Here is a tiny trained network, its code and every weight. The questions are about switching its units off for an input and a target symbol, where a switched-off unit gives its printed mean instead of its output.

import numpy as np


def w(rows, s, z=0):
    codes = np.array(rows[::2]) - 128.0
    scale = np.full(codes.shape[1], s)
    scale[-1] = z or s
    return codes * scale


def f(y):
    return np.maximum(y, 0)


def softmax(a):
    e = np.exp(a - a.max(-1, keepdims=True))
    return e / e.sum(-1, keepdims=True)


def log_softmax(a):
    a = a - a.max(-1, keepdims=True)
    return a - np.log(np.exp(a).sum(-1, keepdims=True))


def net(x, mask):
    ids = ['αβγεηθλμξστφψω'.index(c) for c in x.split()]
    T = len(ids)
    res = E[ids] + P[:T]
    r = res
    for j in range(2):
        rows = slice(2 * j, 2 * j + 2)
        q, k, v = (r @ M[0][rows].T for M in (Q, K, V))
        z = softmax(np.where(np.tri(T) > 0, q @ k.T / 2**0.5, -1e9)) @ v
        o = O[0][rows]
        res = res + np.where(mask[j], z, o[:, -1]) @ o[:, :-1]
    y = f(res @ A[0][:, :-1].T + A[0][:, -1])
    res = res + np.where(mask[2:10], y, B[0][:, -1]) @ B[0][:, :-1]
    return log_softmax(res[-1] @ U[:, :-1].T + U[:, -1])


Q, K, V, O, A, B = {}, {}, {}, {}, {}, {}
E = w([
[6,182,170],'α',
[117,197,53],'β',
[101,18,193],'γ',
[118,231,112],'ε',
[11,154,89],'η',
[146,138,148],'θ',
[186,121,97],'λ',
[107,85,39],'μ',
[133,79,162],'ξ',
[167,128,52],'σ',
[82,121,142],'τ',
[204,234,213],'φ',
[27,158,236],'ψ',
[203,167,205],'ω',
],0.019)
P = w([
[37,165,123],'0',
[75,133,99],'1',
[108,131,100],'2',
[133,130,103],'3',
[156,130,114],'4',
[169,122,116],'5',
[201,123,135],'6',
[232,126,133],'7',
[230,123,132],'8',
[247,118,145],'9',
[250,118,141],'10',
[254,127,126],'11',
[237,128,128],'12',
],0.006)
Q[0] = w([
[161,134,253],'h1',
[92,139,178],'h1',
[12,127,153],'h2',
[54,99,167],'h2',
],0.013)
K[0] = w([
[24,183,65],'h1',
[108,170,105],'h1',
[227,71,147],'h2',
[109,94,254],'h2',
],0.009)
V[0] = w([
[65,52,128],'h1',
[120,169,101],'h1',
[121,211,101],'h2',
[101,122,2],'h2',
],0.0097)
O[0] = w([
[71,62,102,255],'h1',
[121,176,247,128],'h1',
[81,255,233,41],'h2',
[84,103,128,88],'h2',
],0.0041,0.0059)
A[0] = w([
[100,254,108,210],'n1',
[137,120,115,252],'n2',
[92,152,107,172],'n3',
[254,39,161,169],'n4',
[167,195,231,225],'n5',
[134,22,65,36],'n6',
[73,108,179,122],'n7',
[63,83,191,15],'n8',
],0.012,0.0027)
B[0] = w([
[177,224,247,212],'n1',
[100,123,81,167],'n2',
[149,161,106,199],'n3',
[54,224,68,215],'n4',
[239,60,16,178],'n5',
[197,127,108,254],'n6',
[87,92,219,198],'n7',
[142,3,154,205],'n8',
],0.0069,0.0091)
U = w([
[75,160,213,156],'α',
[142,204,125,133],'β',
[138,38,141,101],'γ',
[176,196,155,121],'ε',
[172,134,156,235],'η',
[178,133,158,98],'θ',
[119,203,122,105],'λ',
[117,160,6,121],'μ',
[174,101,163,99],'ξ',
[116,112,157,118],'σ',
[70,206,69,145],'τ',
[249,109,180,38],'φ',
[191,45,242,11],'ψ',
[232,120,128,70],'ω',
],0.011)

Each question gives the input, a string of symbols that net reads in full, and the target symbol t.
The units are the heads (2 rows each of Q, K, V and O) and the neurons (one row each of A and B). Each row of codes is followed by its name. A weight is (code - 128) times the scale printed after its matrix; where a second scale follows, it is the last column's (O, A, B and U).
mask holds one flag per unit, heads first, then neurons. A switched-off unit (its flag False) gives its mean, the last column of its rows in O or B, instead of its output. The means were averaged over made-up inputs and are rounded, as every weight is.
A unit's drop is (log p(t) with every unit on - log p(t) with that unit switched off) / (log p(t) with every unit on - log p(t) with every unit switched off).
The circuit of an input: a set's keep is (log p(t) with only the set's units on - log p(t) with every unit switched off) / (log p(t) with every unit on - log p(t) with every unit switched off). Starting from all 10 units, units are removed one at a time, each time the one whose removal leaves the highest keep (on an exact tie, the one counted first), for as long as the keep stays at least 0.8.
circuit, biggest first: the units of the circuit, biggest drop first
most important unit: the unit with the biggest drop
k most important neurons: the k neurons with the biggest drops, biggest first
heads that matter: for each layer, one digit per head in row order, 1 if its drop is at least 0.15 and else 0, layers parted by /
drop when u is switched off: that unit's drop, to one decimal
input β η η λ φ, target φ: heads that matter => 01
input η λ ξ η γ α η ε, target ε: circuit, biggest first => (n1 h2)
input ψ η μ σ η η, target α: heads that matter => 01
input φ σ ε η, target ε: circuit, biggest first => (h1 n1 h2)
input μ η μ η β μ τ η η ξ γ γ φ, target ω: heads that matter => 00
input η ξ η α η ψ, target ψ: most important unit => n8
input γ σ λ, target μ: 3 most important neurons => (n1 n7 n8)
input γ ξ ξ α η β ε λ β, target ε: 2 most important neurons => (n1 n4)
input α φ η ψ ω, target ω: 2 most important neurons => (n5 n7)
input θ ω η ε, target ε: drop when h1 is switched off => 0.1
input θ η η α α α τ η η η ω, target ω: drop when n4 is switched off => -0.1
input θ μ τ σ γ γ γ η, target μ: drop when n1 is switched off => 0.2
